Below is a small trained network, with its code and all its weights. Each question gives an input and a class and asks what happens when units are switched off, that is, made to give their printed mean instead of their output.

import numpy as np


def w(rows, s, z=0):
    codes = np.array(rows[::2]) - 128.0
    scale = np.full(codes.shape[1], s)
    scale[-1] = z or s
    return codes * scale


def f(y):
    return np.maximum(y, 0)


def log_softmax(a):
    a = a - a.max(-1, keepdims=True)
    return a - np.log(np.exp(a).sum(-1, keepdims=True))


def net(x, mask):
    res = np.array(x, float).reshape(1, 4) / 4 @ E
    y = f(res @ A[0][:, :-1].T + A[0][:, -1])
    res = res + np.where(mask, y, B[0][:, -1]) @ B[0][:, :-1]
    return log_softmax(res[-1] @ U[:, :-1].T + U[:, -1])


A, B = {}, {}
E = w([
[122,217,52,80],'x0',
[208,60,116,254],'x1',
[120,184,244,181],'x2',
[212,104,146,138],'x3',
],0.0059)
A[0] = w([
[126,110,77,71,115],'n1',
[98,182,157,61,115],'n2',
[109,128,141,121,45],'n3',
[67,175,43,149,211],'n4',
[134,96,65,45,104],'n5',
[178,53,180,141,140],'n6',
[125,111,135,138,30],'n7',
[170,152,39,114,156],'n8',
[133,51,162,154,92],'n9',
[160,101,198,130,122],'n10',
[122,142,91,92,48],'n11',
[97,200,196,33,63],'n12',
[116,126,125,120,5],'n13',
[158,76,163,174,188],'n14',
[57,143,149,133,164],'n15',
[57,114,157,143,206],'n16',
[148,172,166,109,156],'n17',
[210,173,114,190,143],'n18',
[147,167,156,115,127],'n19',
[134,135,107,130,116],'n20',
[124,1,175,147,92],'n21',
[117,147,152,81,155],'n22',
[128,150,89,59,146],'n23',
[148,106,60,31,117],'n24',
[70,161,127,132,139],'n25',
[146,171,177,103,166],'n26',
[148,181,183,104,188],'n27',
[133,128,131,124,81],'n28',
],0.015,0.0031)
B[0] = w([
[67,126,118,73,206],'n1',
[76,119,154,209,230],'n2',
[113,133,146,137,134],'n3',
[124,246,61,139,254],'n4',
[47,109,120,48,228],'n5',
[210,56,92,131,226],'n6',
[134,124,141,131,133],'n7',
[132,192,130,25,237],'n8',
[135,60,99,160,199],'n9',
[138,65,161,115,196],'n10',
[80,130,149,107,176],'n11',
[64,120,168,252,254],'n12',
[106,123,146,120,129],'n13',
[193,59,111,139,234],'n14',
[132,153,66,191,192],'n15',
[138,165,57,196,191],'n16',
[120,137,195,140,181],'n17',
[208,209,172,75,223],'n18',
[138,150,169,145,166],'n19',
[133,145,133,113,148],'n20',
[149,25,53,189,225],'n21',
[92,109,146,165,189],'n22',
[50,109,155,126,226],'n23',
[44,91,99,53,244],'n24',
[117,139,101,181,188],'n25',
[117,120,207,143,191],'n26',
[105,120,228,129,205],'n27',
[120,115,137,132,128],'n28',
],0.037,0.0072)
U = w([
[219,3,90,176,140],'0',
[136,87,85,18,5],'1',
[78,133,168,230,130],'2',
[137,197,27,167,130],'3',
[102,30,39,94,138],'4',
[198,214,117,66,216],'5',
[203,109,214,148,158],'6',
[37,154,63,63,113],'7',
],0.0059,0.0022)

Each question gives the input, the list of numbers given to net, and the class t.
The units are the neurons (one row each of A and B). Each row of codes is followed by its name. A weight is (code - 128) times the scale printed after its matrix; where a second scale follows, it is the last column's (A, B and U).
mask holds one flag per neuron, in row order. A switched-off neuron (its flag False) gives its mean, the last column of its row in B, instead of its output. The means were averaged over made-up inputs and are rounded, as every weight is.
A unit's drop is (log p(t) with every unit on - log p(t) with that unit switched off) / (log p(t) with every unit on - log p(t) with every unit switched off).
The circuit of an input: a set's keep is (log p(t) with only the set's units on - log p(t) with every unit switched off) / (log p(t) with every unit on - log p(t) with every unit switched off). Starting from the 12 units with the biggest drops (on a tie, the unit counted first), units are removed one at a time, each time the one whose removal leaves the highest keep (on an exact tie, the one counted first), for as long as the keep stays at least 0.8.
units of the circuit, in order: the units of the circuit, biggest drop first
unit that matters most: the unit with the biggest drop
top k neurons: the k neurons with the biggest drops, biggest first
drop when u is switched off: that unit's drop, to one decimal
input [0,3,-3,-4], class 7: units of the circuit, in order : [n6 n12]
input [1,-4,-1,7], class 7: units of the circuit, in order : [n24 n21]
input [8,-4,1,0], class 2: unit that matters most : n12
input [2,3,5,-4], class 6: top 2 neurons : [n12 n4]
input [2,8,-7,6], class 1: top 2 neurons : [n8 n18]
input [0,-4,-2,0], class 7: top 2 neurons : [n24 n5]
input [4,6,-7,2], class 7: drop when n12 is switched off : -0.1
input [2,4,-3,2], class 1: drop when n5 is switched off : -0.1
input [1,6,-5,-4], class 1: top 2 neurons : [n12 n2]
input [-8,5,8,-7], class 0: drop when n6 is switched off : 0.0
input [5,4,4,7], class 6: drop when n4 is switched off : 0.3
